Below is a small trained network, with its code and all its weights. Each question gives an input and a class and asks what happens when units are switched off, that is, made to give their printed mean instead of their output.

import numpy as np


def w(rows, s, z=0):
    codes = np.array(rows[::2]) - 128.0
    scale = np.full(codes.shape[1], s)
    scale[-1] = z or s
    return codes * scale


def f(y):
    return np.maximum(y, 0)


def log_softmax(a):
    a = a - a.max(-1, keepdims=True)
    return a - np.log(np.exp(a).sum(-1, keepdims=True))


def net(x, mask):
    res = np.array(x, float).reshape(1, 6) / 4 @ E
    y = f(res @ A[0][:, :-1].T + A[0][:, -1])
    res = res + np.where(mask, y, B[0][:, -1]) @ B[0][:, :-1]
    return log_softmax(res[-1] @ U[:, :-1].T + U[:, -1])


A, B = {}, {}
E = w([
[117,147,131,106,153,127],'x0',
[92,238,147,199,88,166],'x1',
[88,104,154,74,103,247],'x2',
[135,169,39,59,62,128],'x3',
[134,117,130,140,109,125],'x4',
[17,71,78,158,137,112],'x5',
],0.013)
A[0] = w([
[140,159,93,166,174,54,40],'N0',
[107,93,147,100,126,237,106],'N1',
[113,161,5,102,57,132,37],'N2',
[26,109,97,109,89,81,101],'N3',
[111,166,45,56,78,107,2],'N4',
[165,132,76,78,106,134,26],'N5',
[119,194,108,195,144,160,134],'N6',
[150,156,84,165,146,17,62],'N7',
[104,91,136,104,84,186,44],'N8',
[246,164,175,97,142,158,107],'N9',
[32,110,58,176,175,110,108],'N10',
[86,83,241,197,206,139,23],'N11',
[207,19,81,51,163,124,72],'N12',
[80,121,188,72,96,199,85],'N13',
[114,77,114,74,134,105,76],'N14',
[93,189,128,177,68,168,101],'N15',
[100,104,104,134,129,142,118],'N16',
[118,117,144,83,144,178,3],'N17',
[177,48,109,115,187,119,97],'N18',
[35,81,98,150,141,130,133],'N19',
],0.013,0.0033)
B[0] = w([
[155,54,158,72,78,60,198],'N0',
[182,79,174,63,79,16,218],'N1',
[126,40,184,234,239,145,209],'N2',
[172,147,74,176,45,175,193],'N3',
[164,80,153,189,205,121,197],'N4',
[140,109,151,217,164,147,171],'N5',
[19,216,205,103,108,99,193],'N6',
[137,98,148,22,91,66,226],'N7',
[126,70,144,83,88,88,180],'N8',
[226,199,1,169,40,223,233],'N9',
[179,177,19,126,98,150,215],'N10',
[152,49,150,222,237,162,249],'N11',
[6,168,164,108,97,159,239],'N12',
[153,62,156,71,112,88,213],'N13',
[67,144,155,141,130,157,179],'N14',
[37,173,159,127,99,134,204],'N15',
[156,157,88,151,94,110,158],'N16',
[141,174,108,88,150,81,167],'N17',
[65,200,158,118,145,154,209],'N18',
[189,177,43,77,89,195,210],'N19',
],0.0086,0.017)
U = w([
[171,178,83,126,91,195,94],'0',
[137,110,156,75,105,42,112],'1',
[8,189,167,126,125,163,69],'2',
[139,108,158,183,202,159,249],'3',
],0.017,0.0021)

Each question gives the input, the list of numbers given to net, and the class t.
The units are the neurons (one row each of A and B). Each row of codes is followed by its name. A weight is (code - 128) times the scale printed after its matrix; where a second scale follows, it is the last column's (A, B and U).
mask holds one flag per neuron, in row order. A switched-off neuron (its flag False) gives its mean, the last column of its row in B, instead of its output. The means were averaged over made-up inputs and are rounded, as every weight is.
A unit's drop is (log p(t) with every unit on - log p(t) with that unit switched off) / (log p(t) with every unit on - log p(t) with every unit switched off).
The circuit of an input: a set's keep is (log p(t) with only the set's units on - log p(t) with every unit switched off) / (log p(t) with every unit on - log p(t) with every unit switched off). Starting from the 12 units with the biggest drops (on a tie, the unit counted first), units are removed one at a time, each time the one whose removal leaves the highest keep (on an exact tie, the one counted first), for as long as the keep stays at least 0.8.
circuit, biggest first: the units of the circuit, biggest drop first
top k neurons: the k neurons with the biggest drops, biggest first
drop of u: that unit's drop, to one decimal
input [-8,-7,3,4,-3,5], class 2: top neuron => N12
input [0,5,-3,6,5,-4], class 3: top 2 neurons => N2; N12
input [-3,-2,6,2,0,5], class 1: top 3 neurons => N1; N9; N8
input [8,-5,5,4,-5,6], class 0: top 3 neurons => N19; N3; N10
input [7,-7,6,-6,-3,2], class 2: top 4 neurons => N12; N18; N14; N7
input [7,8,8,0,-3,8], class 0: top 4 neurons => N19; N10; N3; N7
input [0,0,8,-4,-8,8], class 0: top 3 neurons => N19; N10; N3
input [-1,-2,7,7,3,5], class 1: top 4 neurons => N1; N11; N8; N13
input [8,-4,-8,8,4,8], class 0: top 3 neurons => N3; N10; N19
input [8,5,-5,5,3,3], class 1: top 3 neurons => N7; N11; N12
input [6,-8,3,1,0,7], class 2: top 3 neurons => N12; N9; N14
input [4,8,-8,-2,-6,7], class 1: top 2 neurons => N0; N7
input [3,6,6,-6,-8,0], class 1: top 2 neurons => N1; N13
input [2,1,0,8,4,3], class 3: circuit, biggest first => N2
input [-7,2,-7,1,8,8], class 0: drop of N10 => 1.4
input [-1,-7,3,-4,7,-3], class 2: drop of N12 => 0.2
input [-5,6,1,4,1,8], class 0: drop of N10 => 0.4
